Here is a tiny trained network, its code and every weight. The questions are about switching its units off for an input and a target symbol, where a switched-off unit gives its printed mean instead of its output.

import numpy as np


def w(rows, s, z=0):
    codes = np.array(rows[::2]) - 128.0
    scale = np.full(codes.shape[1], s)
    scale[-1] = z or s
    return codes * scale


def f(y):
    return y / 2 * (1 + np.tanh(0.7978845608 * (y + 0.044715 * y**3)))


def softmax(a):
    e = np.exp(a - a.max(-1, keepdims=True))
    return e / e.sum(-1, keepdims=True)


def log_softmax(a):
    a = a - a.max(-1, keepdims=True)
    return a - np.log(np.exp(a).sum(-1, keepdims=True))


def net(x, mask):
    ids = ['ΓΘΞΣαδζλμψ'.index(c) for c in x.split()]
    T = len(ids)
    res = E[ids] + P[:T]
    u = 0
    for l in range(2):
        q, k, v = (res @ M[l].T for M in (Q, K, V))
        z = softmax(np.where(np.tri(T) > 0, q @ k.T / 2**0.5, -1e9)) @ v
        res = res + np.where(mask[u], z, O[l][:, -1]) @ O[l][:, :-1]
        u += 1
        y = f(res @ A[l][:, :-1].T + A[l][:, -1])
        res = res + np.where(mask[u : u + 8], y, B[l][:, -1]) @ B[l][:, :-1]
        u += 8
    return log_softmax(res[-1] @ U[:, :-1].T + U[:, -1])


Q, K, V, O, A, B = {}, {}, {}, {}, {}, {}
E = w([
[91,86,109,96,141],'Γ',
[104,79,109,87,137],'Θ',
[96,81,107,100,137],'Ξ',
[83,198,186,186,112],'Σ',
[63,72,118,99,96],'α',
[112,68,127,57,111],'δ',
[255,169,99,105,87],'ζ',
[218,106,104,192,80],'λ',
[136,76,95,251,125],'μ',
[78,120,25,135,206],'ψ',
],0.0096)
P = w([
[188,71,173,127,220],'0',
[121,121,141,116,113],'1',
[105,117,126,122,82],'2',
[106,125,112,130,91],'3',
[105,126,95,127,82],'4',
[105,123,76,134,80],'5',
[105,127,61,134,78],'6',
[108,127,41,136,80],'7',
[105,132,18,145,90],'8',
[108,125,12,137,86],'9',
[106,124,1,134,78],'10',
],0.0071)
Q[0] = w([
[71,189,180,133,167],'L0H1',
[7,68,74,35,124],'L0H1',
],0.013)
K[0] = w([
[144,181,216,42,49],'L0H1',
[214,90,235,103,254],'L0H1',
],0.0091)
V[0] = w([
[203,127,32,116,253],'L0H1',
[205,129,184,1,51],'L0H1',
],0.005)
O[0] = w([
[161,172,254,142,25,194],'L0H1',
[220,103,118,51,184,1],'L0H1',
],0.0078,0.00044)
A[0] = w([
[53,39,90,83,153,157],'L0N1',
[79,80,105,75,152,144],'L0N2',
[155,154,204,197,102,254],'L0N3',
[61,254,80,146,103,174],'L0N4',
[147,68,105,60,192,166],'L0N5',
[110,178,199,191,110,205],'L0N6',
[208,118,113,28,132,186],'L0N7',
[50,39,92,176,150,172],'L0N8',
],0.009,0.0053)
B[0] = w([
[57,20,188,77,170,173],'L0N1',
[52,59,175,47,183,145],'L0N2',
[156,228,206,215,35,239],'L0N3',
[168,186,187,92,4,254],'L0N4',
[118,135,201,13,172,142],'L0N5',
[101,232,190,184,107,204],'L0N6',
[255,126,183,86,190,190],'L0N7',
[100,38,190,205,141,207],'L0N8',
],0.0062,0.0049)
Q[1] = w([
[254,211,71,225,80],'L1H1',
[208,179,20,185,193],'L1H1',
],0.0084)
K[1] = w([
[104,126,5,144,88],'L1H1',
[140,97,38,108,77],'L1H1',
],0.012)
V[1] = w([
[209,154,168,21,112],'L1H1',
[205,175,121,254,37],'L1H1',
],0.0058)
O[1] = w([
[234,214,65,57,71,151],'L1H1',
[161,114,75,253,180,247],'L1H1',
],0.007,0.013)
A[1] = w([
[85,38,182,189,233,52],'L1N1',
[128,160,146,31,148,39],'L1N2',
[7,1,134,48,254,64],'L1N3',
[19,65,120,63,53,251],'L1N4',
[100,117,135,132,114,160],'L1N5',
[195,202,48,60,78,97],'L1N6',
[192,196,84,69,98,101],'L1N7',
[195,17,25,143,166,254],'L1N8',
],0.0061,0.0051)
B[1] = w([
[69,52,48,91,47,200],'L1N1',
[44,74,130,165,44,150],'L1N2',
[12,254,142,159,224,189],'L1N3',
[162,90,244,67,169,175],'L1N4',
[158,136,150,140,135,145],'L1N5',
[41,144,63,86,95,241],'L1N6',
[58,145,89,114,109,221],'L1N7',
[204,74,93,105,219,255],'L1N8',
],0.0074,0.0065)
U = w([
[169,99,173,108,135,170],'Γ',
[151,93,155,107,109,126],'Θ',
[171,91,174,110,137,180],'Ξ',
[66,125,98,136,194,78],'Σ',
[95,190,175,104,175,53],'α',
[59,107,120,98,56,2],'δ',
[126,164,35,99,117,117],'ζ',
[254,72,129,146,192,174],'λ',
[131,34,79,160,55,15],'μ',
[66,216,162,191,83,229],'ψ',
],0.0066,0.0034)

Each question gives the input, a string of symbols that net reads in full, and the target symbol t.
The units are the heads (2 rows each of Q, K, V and O) and the neurons (one row each of A and B). Each row of codes is followed by its name. A weight is (code - 128) times the scale printed after its matrix; where a second scale follows, it is the last column's (O, A, B and U).
mask holds one flag per unit, layer by layer, with each layer's heads first. A switched-off unit (its flag False) gives its mean, the last column of its rows in O or B, instead of its output. The means were averaged over made-up inputs and are rounded, as every weight is.
A unit's drop is (log p(t) with every unit on - log p(t) with that unit switched off) / (log p(t) with every unit on - log p(t) with every unit switched off).
The circuit of an input: a set's keep is (log p(t) with only the set's units on - log p(t) with every unit switched off) / (log p(t) with every unit on - log p(t) with every unit switched off). Starting from the 12 units with the biggest drops (on a tie, the unit counted first), units are removed one at a time, each time the one whose removal leaves the highest keep (on an exact tie, the one counted first), for as long as the keep stays at least 0.8.
units of the circuit, in order: the units of the circuit, biggest drop first
top k neurons: the k neurons with the biggest drops, biggest first
k most important neurons of layer l: the k neurons of layer l with the biggest drops, biggest first
input ψ μ μ Σ δ Σ Σ λ Σ Σ Γ, target ψ: units of the circuit, in order : (L0H1 L1N8)
input λ ψ ζ λ λ, target λ: units of the circuit, in order : (L1N6 L0N4 L1N8)
input Σ Σ Σ δ α Σ Σ ψ ζ, target ψ: units of the circuit, in order : (L0H1 L0N3 L1N8)
input ψ δ Σ ζ δ ψ ψ, target ψ: units of the circuit, in order : (L0H1 L1N8)
input Σ ζ ψ ζ, target ψ: units of the circuit, in order : (L0H1 L1N8 L0N3)
input α ζ λ δ ψ Σ ψ, target α: 2 most important neurons of layer 0 : (L0N1 L0N2)
input λ Σ Σ α λ Σ Σ Γ, target λ: top 2 neurons : (L0N3 L1N8)
input δ Σ ζ δ Σ δ, target δ: most important neuron of layer 0 : (L0N5)
input μ Γ Θ λ ζ Θ ζ Γ λ ζ ψ, target μ: top 3 neurons : (L1N1 L0N8 L0N3)
input δ ζ λ ζ Σ λ Σ δ Σ Γ, target δ: top 2 neurons : (L0N5 L1N2)
input μ Γ ζ μ ψ, target μ: top 3 neurons : (L1N1 L0N3 L0N8)
input Σ δ ψ Σ λ ζ λ ζ λ ζ ζ, target λ: top 3 neurons : (L0N7 L1N8 L0N5)
input Σ Γ δ ζ Σ ζ δ λ Ξ, target Σ: top 3 neurons : (L1N3 L0N3 L0N1)
input ζ Σ λ Ξ ζ α Σ Σ Σ ζ, target ζ: top 3 neurons : (L1N6 L0N8 L1N7)
input ζ α ψ, target ζ: top 2 neurons : (L0N7 L1N6)
input Σ Σ Σ ζ Σ λ α μ ψ, target Σ: top 3 neurons : (L1N3 L0N1 L0N3)
input λ ζ Σ ζ ζ α δ ψ, target λ: top neuron : (L0N3)
input ζ λ α Σ ψ Σ λ Σ μ, target μ: top 2 neurons : (L1N1 L0N8)
input ζ μ Σ Σ Σ δ λ ψ, target ζ: top 3 neurons : (L0N7 L0N3 L0N5)
input δ Σ δ Σ Ξ, target δ: 2 most important neurons of layer 0 : (L0N5 L0N7)
input μ Σ δ Σ ζ, target ζ: 2 most important neurons of layer 0 : (L0N8 L0N1)
input Σ ζ λ ζ δ ζ δ Σ Ξ, target Σ: 2 most important neurons of layer 1 : (L1N3 L1N1)
input ζ α Σ ζ μ δ Σ Σ Ξ, target ζ: 3 most important neurons of layer 0 : (L0N7 L0N5 L0N3)
input ζ Σ α Σ Ξ, target ζ: 2 most important neurons of layer 0 : (L0N7 L0N5)
